Each row of numbers belongs to one of the nodes below and depends on some of the facts about them. Some rows are named. Which node is each other row?

Some facts about the nodes:
Ψ: points at; α: belongs to class
flubol | Ψ vizis | α c
stabru | Ψ dufutrun drikuplur bredrak | α a
lidefon | α c
mafle | Ψ nagri | α b
kubak | Ψ breladrem tesedrul gadruk | α a
dridro | α a
voskan | Ψ skorer dreklotruk | α a
flaplin | Ψ zefin | α b
sife | α c
fadras | Ψ dridunel | α b
nagri | α b
triru | Ψ drikuplur | α a
skolus | Ψ ploklin | α a
gidro | Ψ stedrun | α a
tadran | Ψ koskek graster | α a
sazor | Ψ lidefon debu driplur | α a
poklen | Ψ stotru | α b
raflomi | Ψ ploklin | α a
kogol | Ψ bredrak | α f
kiflok | Ψ skerasto | α b
debru | α g
nugrul | Ψ kiflok | α a
grusa | Ψ stuskon bopo | α c
plistokon | Ψ nugrul bopo | α a
grupul | α a
skereze | α b
studos | Ψ ploma zefin | α d
mevigru | Ψ skodroplim | α a
letrubre | Ψ fadras kebil | α c
mafa | Ψ skerasto | α c
soskul | α c
skodroplim | Ψ nadamu gadruk kikurul | α a
dodri | Ψ tesedrul | α b
breso | Ψ nugrul vurin skorer kiflok | α b
stifla | Ψ ploklin greki | α e
litrugur | Ψ mosufol debu guve tebiben driplur | α a
naril | Ψ breladrem kledrak | α a
graster | Ψ vizis | α b
skazar | Ψ skerasto | α a
kludro | Ψ brote | α b
gadruk | α a
dreklotruk | α c
plura | Ψ stape | α c
bugo | Ψ dufutrun grupul | α c
vufol | Ψ kebil driplur | α e
dukal | Ψ zefin plura paflodel kledrak | α c
vurin | Ψ flegan greki nagri | α a
skufel | α a
duful | Ψ nugrul skerasto stetram | α g
brasa | Ψ naril skorer | α a
trizon | α a
gubin | Ψ stape | α c
vetrumer | α a
fotras | Ψ nugrul plura drikuplur | α a
kleku | Ψ vufol | α a
tebiben | Ψ koskek brefudron | α a
guve | Ψ gadruk | α a
drikuplur | Ψ koskek | α b
debu | Ψ ploklin | α a
vestor | Ψ soskul | α d
dokevi | α a
rubi | Ψ triru | α a
lotun | Ψ breladrem | α e
drustis | Ψ dufutrun greki trugudu | α b
kikurul | Ψ koskek tesedrul | α c
bopo | Ψ skerasto | α e
naklem | Ψ nadamu | α a
braklafo | Ψ debu vurin festus | α b
naduk | Ψ plura skerasto | α a
ludek | Ψ tadran stifla | α a
driplur | Ψ skolus | α c
poflam | Ψ mosufol skazar brefudron debru zefin flegan plura kiflok | α d
vizis | Ψ nugrul tesedrul skolus | α b
festus | Ψ greki | α e
skefles | Ψ kogol | α a
tibruk | Ψ dridunel | α b
zastim | Ψ debu poflam vufol nagri | α b
dutre | Ψ grupul | α a
vume | Ψ flegan | α a
brefudron | Ψ tesedrul | α b
zefin | Ψ skazar nagri | α a
skerasto | Ψ ploklin | α b
ploklin | α a
nitrok | Ψ koskek zugol | α a
skeste | Ψ soskul litrugur | α d
sunas | Ψ vurin | α a
senado | Ψ skazar skerasto gadruk | α a
plerem | Ψ drikuplur klalem zastim | α c
kazul | Ψ vizis | α b
lidrek | α c
greki | Ψ ploklin | α a
breladrem | Ψ gadruk | α b
stetram | α a
stedrun | Ψ skazar skolus | α a
brote | Ψ kiflok | α d
zugol | Ψ zastim | α a
kebil | Ψ tesedrul greki | α a
stuskon | Ψ mosufol debu drikuplur gadruk | α a
setram | Ψ stifla | α a
mupel | Ψ greki | α c
truvipar | Ψ sunas grupul | α a
nadamu | Ψ greki | α a
mosufol | α a
kledrak | Ψ ploklin | α a
vadrek | Ψ livir kludro | α a
skorer | Ψ soskul tesedrul | α e
trugudu | Ψ skufel | α d
fufen | Ψ naduk gubin | α a
skobu | Ψ stuskon | α a
dridunel | Ψ mafa kludro poklen | α c
dufutrun | α f
stape | α a
vutron | Ψ senado skorer | α a
ploma | Ψ naduk | α a
nugrur | Ψ tadran breso ploklin | α e
stotru | Ψ greki bopo tebiben | α a
koskek | α c
flumu | Ψ trugudu | α d
biplabril | Ψ debu | α a
tesedrul | Ψ ploklin nagri | α a
laflom | Ψ brote | α b
klalem | Ψ kubak senado bugo | α b
flegan | Ψ bopo | α f
bredrak | Ψ koskek ploklin greki | α a
skofa | Ψ stotru | α a
livir | α c
paflodel | Ψ brefudron | α a

Known rows:
[  9  -9   6   4   8  -5  -5  -9 -15  -2   7 -13   6  21  -8  -1  -9   7
  -1  -1  -6   2  -5  -4   5  -9   5  -7  18  -6  -4   1  22  -5 -11   9
  21  -9   3]: mafa
[  6 -14 -18  18   2 -12 -21   3 -10   4  37 -15  -2 -22 -26  10  18  32
  -8  14  -3  -4 -12 -18   5 -27  11  -9  -1  23 -19   7  24   5 -10  11
  17 -10  16]: braklafo
[  3   2  28 -19   5  -4  14  13 -37  10 -11  -3   9  28  21  13  -1   1
  12   8  -9   2  13   9   8  -8  -2   2   3 -13  -2   6  -1  -5 -16   2
   9 -14   8]: festus
[  3  18  11 -10   5  -3   2  22   8   5  -6   4   8  19   2   2  -9 -27
  -4 -20  -3  -3  13  11  15   4   9   7  -3 -14   5   2 -20  10 -15  -3
 -15  -5  11]: zugol
[ 13  13  11 -13  20   6  10  19  11  18   1 -18  25  34   3 -18 -26   9
 -40  -3 -11   3  11  10  18 -17  12 -41  -7  -8  11  -2 -25 -15 -17 -16
  -8 -49  17]: dufutrun
[  4  18  12  -8   6   2  -1  22  17   1 -10   4   6  17  -9   2 -13 -28
  -5 -14  -4  -3  10  12  14   5   7   9   1 -14   5   0 -16  12 -15  -4
 -12   0   8]: nugrul
[ 11 -17 -25  15  10  -2 -21  -2 -19  19  42 -14  -2 -17 -14   6  13  22
 -14   9  -6   0 -11 -15   7 -25  13  -4   1  22 -19   3  25  -5  -9  10
  16  -5  20]: graster
[ -3  22  -2 -11   0 -14  -3  25   8 -19 -12   5   3  17  -3  14   3 -18
   6 -13   1 -12  14   7  18  -3   8  -1  -8 -18   4  13 -19  31 -13 -10
 -13 -12   6]: naklem
[  5 -14 -22  17   5  -9 -23   4 -13   1  37 -13  -5 -19 -33  11  19  33
 -10  20  -5  -6 -13 -18  -2 -28  10  -8   1  20 -18  10  25   8 -10  11
  17  -3  15]: dodri
[ -5  21 -58 -34   1 -35 -10 -12 -60   4  22   9  19  31  91  24  27 -37
  25 -66  21  -7  55   3  45  -1  29  -3 -32 -25   5  23 -24  28  -3 -31
 -11 -47  21]: skefles
[ -2  23  11  -8  -1 -10  -6  22  21 -16 -14   6   3  16 -22   8  -5 -19
   5  -8   1 -10   7   8  16   3   6  -1   1 -18   4   8 -10  26 -13  -9
  -7  -8   2]: skofa
[ -8  18  -4   4  15   2  -9  27  -3 -31 -19   1 -19  19 -19  -8 -10  10
 -25  42 -20 -12  -9  -1 -25 -35  18  -6   3 -23  15  10 -15   9  -8 -13
 -16   8  18]: vestor
[ 13 -13 -13   8  20  19   6   2 -50   9   3 -18  -5  24  34  -4  -7   5
 -29  13 -22   4  -2  -6 -18 -27   5   6   8 -10   1   4  -7  -5 -13  14
   6  13  15]: soskul
[  4  19   9  -7   7   7   2  25   5  -1 -12   3   1  18  -2   2 -10 -28
 -11  -4  -8  -4  11  11   7  -2   6  10  -2 -17   6   3 -23  16 -15  -4
 -14   5  11]: naril
[  9  14  51  22 -25   2  21  34  39  -3 -28 -14  23   0  43   4 -28 -40
  -8  27 -18  18  29  14  22   2  14   3  -5  -6  15 -12 -57  11 -20   5
  -6 -51  24]: grupul
[ -3  23  21  -7   1 -14   0  28  16 -10 -10   7   4  16 -21   4  -2 -18
   3 -16  -1  -9   7   7   6   2   6   3  -4 -12   7  11 -18  21 -15  -2
 -16  -1   6]: skobu
[ -4  15  69  16   1 -34  14  21  12  43  13  11  19  24 -37 -21   9  14
   2 -67  -3   3 -13  11 -15  23   9   9  -5  -2  22  23 -37 -10 -15  16
 -42   0  16]: triru
[ -3   7  35 -20   3 -11  12  16 -29  -6 -13   1   4  27   0  15   4   6
  18  13  -7  -3   8   5  -2 -10  -4  -1   4 -12  -1  13   4   5 -17   3
  10  -6   4]: nugrur

Which node is each row?
No name comes twice in this set of rows, the named rows included.
[ -5  16  33 -16  11 -18  -8  34  35 -24  -7   8  -1  11 -56  -8 -25  -9
   1   6  -5  -8   3   5   8 -17  23 -14   3  -2   3  -8  25 -19 -11 -11
 -10  -8   7]	studos
[ -3  21  12 -10   1 -13   0  26  10  -9  -8   6   5  17 -14   7  -1 -20
   3 -18   0  -8  12   8  12   1   7   2  -6 -14   6  10 -17  21 -14  -5
 -15  -5   7]	nitrok
[ 13 -14  -1  -3  14  -5   8  -2 -39  18  16 -15  11  22  31  -3  -5   2
 -11 -21  -9   7   8  -2   5 -16  12   0   2  -1  -2   0   8 -19 -13  10
   7 -11  12]	koskek
[  4  -7  14  -8  10 -17   4  13 -15 -17   6 -10   4  14 -21   4  -2   8
   1  -5  -6  -3   2  -7  -2 -21   7  -9   6   2  -4   4  24  -3 -16  14
  13  -1  -1]	dukal
[  3  21 -42 -41  26 -17  -6 -10 -52   7  29  -5  28  45  46  -5   1  -8
 -14 -38  12  -1  43   0  29 -18  27 -48 -26 -15  11  13 -16   1  -9 -31
  -2 -55  24]	kogol
[ 12 -19 -12  24   3  -3 -15   3  -9  19  37 -18   2 -21 -13   5  12  28
 -19  18  -9   3 -12 -15   8 -23  13  -4   1  23 -16   2  16  -7 -11  16
  15 -13  23]	klalem
[  2  20  43 -24   9  -5   0  44  48 -10 -10  10   6   8 -63   2 -23 -36
   4 -18   0  -9   9  13  20   7   1   5   4  -2  -4  -9  16   2 -20   1
 -10  14  -5]	fufen
[  2  -7  -2  -3   4 -24   3   8 -22 -16   5 -11   5  17   2  10   6  17
   5  -6  -3  -6   2  -8   5 -23   7 -12   2  -3  -3  12  14   6 -13   6
  13 -18   1]	mupel
[ 10 -11  17  -9  14  -8   6  11 -16   1  13 -11   7  15 -14  -3 -12  -1
  -5 -14  -8   2   4  -4   2 -16   7  -5   8   5  -6  -4  25 -20 -16  16
  10   0   1]	plura
[  7 -12 -12  37  -5  -1 -41 -29  18  -2  27 -14  -4 -13 -62   3   8  42
  -4  37   2  -4 -40 -17   3  -4   7 -15  28   8 -16   8  39  13  -3   9
  37 -11   9]	laflom
[ 32  -5 -26  16   6   7  17  48  72  73 -43 -19  10  27  44  17 -18  42
 -36 -44 -18 -22 -36  34  79  -6 -17  11  -4 -29 -15   2 -42 -22 -14 -39
 -46 -63  -9]	skufel
[ 19 -13   6  45  -5  23 -31 -78   9  21  -4 -19  13  40  -1 -17 -25  18
  -4  18  -4  15 -45   3   7  31   6 -10  59 -33   5  -3  18  -2   6   3
  49 -32   7]	livir
[-13  18 100  25  -5 -58  17  26  19  43  19  16  20  24 -72 -27  24  39
  11 -88   1   0 -32   8 -34  30   7   5  -6   4  29  39 -40  -8 -15  25
 -54   6  15]	rubi

The same nodes again, as new rows of numbers:
Some nodes and their rows:
[-23  21 -69 -13  -3  -7  -4 -13  12 -50  38  41   3 -23  -9   3 -37  -4
   9  -5  13  16  44  18   4  12]: mafa
[ -6 -66 -12  19   5 -36  -6  29   9 -32  14 -17  11  -4  13 -36 -23  18
 -52 -25  28 -36   2  -4 -10  -8]: trugudu
[  10   37 -102    1    0  -20  -56   19    4  -29   24   26  -25  -38
   15    8  -37  -34  -34  -56   17   31   78   23    8  -15]: dreklotruk
[  1 -20 -22  40  -2 -22   4  -4  22 -16  14 -41   0 -27  12  -4  -3  -2
 -25   5  11   0 -11  16  18  -5]: brote
[ 16  -3   9 -10   7   0  18 -11 -40  10 -29 -10   7 -11  -2  26  10 -16
   9   0  15  -6  20  28 -11  13]: fotras
[  6   5  -9   1  -6  13   6  -7   3 -30 -29   4 -15   3  12  31  -9  -5
  -6   9   4 -19  -4  27 -27  -7]: flaplin
[ 21  -2  11  -1  -5   5  24  -1 -41   7 -26   2   0 -14   2  18  -7 -26
   0   7  13  -6  12  36  -4  13]: ploma
[ -7  22 -19   8  -4   3   0 -10  -7 -21 -20  -7  -9  -6  19   7  -9 -13
 -10  17   4 -15   0  11 -18 -15]: poklen
[ 40 -31  34  -1   4 -20  -8 -23 -77  13  11 -40  60 -63 -43 -39  18 -42
  44  21 -71   3  70  -6  -8   9]: kogol
[ 21   8  -3   3   2  -7   9   6 -55  25 -21  -8   2 -20  11  -2  -5 -27
  -6   1  10   5  24  17  -2 -10]: gadruk
[ 41  -3  45  43  -8 -42  20  40 -31  29 -27 -79  12 -14  21  -4  21 -15
 -11 -32  37  16 -14  22   9 -28]: skorer
[ -9  -5  -9  -7   6  -1  -6  -1  -6 -29 -25   4  -4  11  16   5  -6   7
 -14  -3  10 -35   6   6 -35 -15]: drustis
[ 32 -13  57  32  -8 -38  35  29 -27  20 -25 -78  22  -5   9   2  28   0
   6 -21  37  11 -20  21   1 -18]: nugrur
[ -8  11 -63 -17  -7   1   2  -6  14 -50  34  54  -1 -21  -8  12 -49   1
   5  -7  12  19  41  22   2  11]: plura
[ 18   4   3   0   4  -3  10  -1 -47  17 -26 -11   1 -14   5   9   6 -23
   1  -1  12  -3  23  25  -6   0]: senado
[ 14  -3   6 -12   6  -3  16  -9 -46  14 -27 -15  10  -9  -3  20  16 -13
  12  -1  12  -4  23  22 -14   6]: nitrok
[ 20  -2  10  -1  -2   3  23   0 -42   8 -26   0   1 -15   3  16  -6 -26
   0   7  13  -5  12  34  -3  12]: naduk
[  7  14 -16   7   4   5  -6  -2  -7 -10 -24   3 -14   0  24  10 -11  -2
 -11   7   1 -12   2  11 -21 -30]: klalem

Which node is each row?
No name comes twice in this set of rows, the named rows included.
[  4  15 -16   6  -6   8   1  -3  -7 -19 -23   1 -13  -6  20  12 -16 -10
 -12  12   2 -12  -1  14 -21 -20]	skerasto
[ 26   7   2 -27  38 -17  13 -41 -44  33 -32  -2  21 -33   8  43 -17  -5
  -1   0  28  18  24  -8   9  12]	triru
[ 26   2   8   5  -8   6  28   6 -48  11 -22  10  -3 -22   9   6 -26 -32
  -8  14  12   0   9  32   4   6]	stape
[ 11  -4   7 -12  12  -7  14 -10 -46  16 -26 -13  12  -6  -1  15  16  -7
  12  -3  14  -8  24  17 -14   4]	stabru
[ 53 -29  43  13  16 -14 -18 -22 -43  -1  -8 -21  36 -64 -33  -6   9 -56
  21   3 -62 -14  61  32  12  39]	flegan
[-19  25 -16   7   2   1  -1 -28   7 -32 -24 -14  -7  -5  14  22   7 -15
  -4  18   9 -25  -2  20 -15   6]	laflom
[ 14  -3   6 -11   3  -3  12  -4 -46  13 -28 -18   8  -6  -5  20  21 -14
  13  -5  11  -5  26  25 -19   5]	mevigru
[ 20  10  -1   6  -4  -3  17   5 -54  21 -18  -4   2 -23  11  -6 -13 -32
  -7   9  10   4  18  20   2  -4]	stetram
[ 14   0  28  19  52  -2 -10   3 -22  46 -35   3  -6  28  16   2  54  25
  28 -13  -4 -26  16  36   0 -22]	dutre
[-15  13 -60 -10  18  -6 -17  -2  14 -30  34  52  -1  -5   0  -4 -28  22
  13 -18   6  12  47  14   3 -10]	bugo
[-25  15 -65 -21  -1  -5  -3 -18  15 -54  35  36   6 -15 -17  14 -22   4
  17 -10  13  11  46  21  -5  16]	letrubre
[-27  33  -4   5  15 -19  11 -42 -33   5 -17 -37  18 -24   3   5  30 -37
  12  20  21 -18  18  21  13  37]	vadrek
[  9  18 -21  11  -7   7  -3   5 -14 -10 -20   5 -16  -8  25   1 -24 -12
 -19  12  -1  -6   1   9 -16 -32]	nagri

